Below are the code and all the weights of a small trained network. Each question names an input and a class and asks about switching units off, where a switched-off unit gives its printed mean instead of its output.

import numpy as np


def w(rows, s, z=0):
    codes = np.array(rows[::2]) - 128.0
    scale = np.full(codes.shape[1], s)
    scale[-1] = z or s
    return codes * scale


def f(y):
    return y / 2 * (1 + np.tanh(0.7978845608 * (y + 0.044715 * y**3)))


def log_softmax(a):
    a = a - a.max(-1, keepdims=True)
    return a - np.log(np.exp(a).sum(-1, keepdims=True))


def net(x, mask):
    res = np.array(x, float).reshape(1, 5) / 4 @ E
    y = f(res @ A[0][:, :-1].T + A[0][:, -1])
    res = res + np.where(mask, y, B[0][:, -1]) @ B[0][:, :-1]
    return log_softmax(res[-1] @ U[:, :-1].T + U[:, -1])


A, B = {}, {}
E = w([
[119,216,234,158,30,38,34,60,34,7,188,192],'x0',
[124,130,122,136,127,119,128,138,131,129,133,133],'x1',
[14,29,240,201,201,132,22,231,135,110,39,30],'x2',
[122,126,126,114,136,131,126,116,120,127,114,128],'x3',
[207,161,84,246,254,28,55,17,39,219,184,52],'x4',
],0.0078)
A[0] = w([
[183,114,7,115,185,168,227,109,190,218,142,132,253],'n1',
[54,122,255,154,82,96,40,159,75,14,130,138,114],'n2',
[96,92,102,53,67,210,210,216,221,136,118,152,253],'n3',
[166,116,41,141,201,166,205,100,174,235,138,89,220],'n4',
[195,204,136,59,32,108,161,81,110,20,183,228,253],'n5',
[66,38,137,141,213,176,119,197,200,234,62,27,169],'n6',
[27,23,239,206,192,121,33,205,106,84,41,28,177],'n7',
[73,63,111,185,235,131,97,172,135,228,64,47,157],'n8',
[184,180,108,229,187,45,57,26,33,163,187,86,90],'n9',
[80,44,156,49,98,226,177,213,236,110,76,146,214],'n10',
],0.0073,0.0059)
B[0] = w([
[208,93,57,48,184,190,222,27,177,255,38,41,217],'n1',
[37,199,231,176,34,52,33,206,103,17,51,69,204],'n2',
[20,99,54,26,34,222,201,128,211,134,84,174,240],'n3',
[225,86,76,78,228,113,178,94,148,243,121,46,203],'n4',
[70,230,127,81,38,101,208,46,71,64,185,240,228],'n5',
[121,29,89,156,178,220,74,238,192,103,192,152,228],'n6',
[69,39,196,196,171,114,20,218,133,62,125,39,252],'n7',
[173,32,75,173,245,141,68,197,128,203,214,105,208],'n8',
[208,161,166,230,165,20,63,48,25,207,213,69,225],'n9',
[49,93,110,54,50,218,152,228,210,87,102,119,247],'n10',
],0.0072,0.022)
U = w([
[80,127,38,28,63,221,234,76,224,224,17,147,254],'0',
[50,231,129,53,29,127,198,64,138,24,179,249,148],'1',
[232,119,60,75,230,114,206,38,144,254,104,42,182],'2',
[226,213,108,211,78,32,119,12,30,175,217,175,143],'3',
[51,39,69,77,114,231,122,229,220,106,140,129,157],'4',
[49,160,234,119,16,114,70,208,171,26,24,95,47],'5',
[180,29,91,181,248,149,77,173,141,221,192,79,46],'6',
[99,118,218,222,165,20,36,101,41,136,129,43,11],'7',
],0.0068,0.0061)

Each question gives the input, the list of numbers given to net, and the class t.
The units are the neurons (one row each of A and B). Each row of codes is followed by its name. A weight is (code - 128) times the scale printed after its matrix; where a second scale follows, it is the last column's (A, B and U).
mask holds one flag per neuron, in row order. A switched-off neuron (its flag False) gives its mean, the last column of its row in B, instead of its output. The means were averaged over made-up inputs and are rounded, as every weight is.
A unit's drop is (log p(t) with every unit on - log p(t) with that unit switched off) / (log p(t) with every unit on - log p(t) with every unit switched off).
The circuit of an input: a set's keep is (log p(t) with only the set's units on - log p(t) with every unit switched off) / (log p(t) with every unit on - log p(t) with every unit switched off). Starting from all 10 units, units are removed one at a time, each time the one whose removal leaves the highest keep (on an exact tie, the one counted first), for as long as the keep stays at least 0.8.
units of the circuit, in order: the units of the circuit, biggest drop first
unit that matters most: the unit with the biggest drop
top k neurons: the k neurons with the biggest drops, biggest first
drop when u is switched off: that unit's drop, to one decimal
input [-2,-6,0,-8,8], class 2: units of the circuit, in order -> (n7)
input [3,4,2,-3,1], class 7: top 2 neurons -> (n10 n3)
input [2,-1,2,-4,1], class 7: top 2 neurons -> (n10 n3)
input [5,-3,6,-6,0], class 5: top 3 neurons -> (n2 n9 n4)
input [7,-3,8,2,0], class 5: top 2 neurons -> (n2 n9)
input [1,-6,6,7,-8], class 5: top 2 neurons -> (n2 n1)
input [4,8,-7,-1,1], class 3: top 3 neurons -> (n3 n10 n9)
input [-6,-4,0,-2,4], class 2: top 2 neurons -> (n1 n7)
input [-1,4,-3,-6,0], class 0: top 2 neurons -> (n9 n8)
input [1,8,5,-4,-1], class 5: drop when n2 is switched off -> 0.3
input [-6,-8,2,4,4], class 6: drop when n3 is switched off -> 0.0
input [-2,0,0,4,6], class 2: drop when n4 is switched off -> 0.1
input [0,3,-1,1,4], class 2: top 3 neurons -> (n5 n2 n7)
input [0,-5,-3,-7,-7], class 0: unit that matters most -> n3
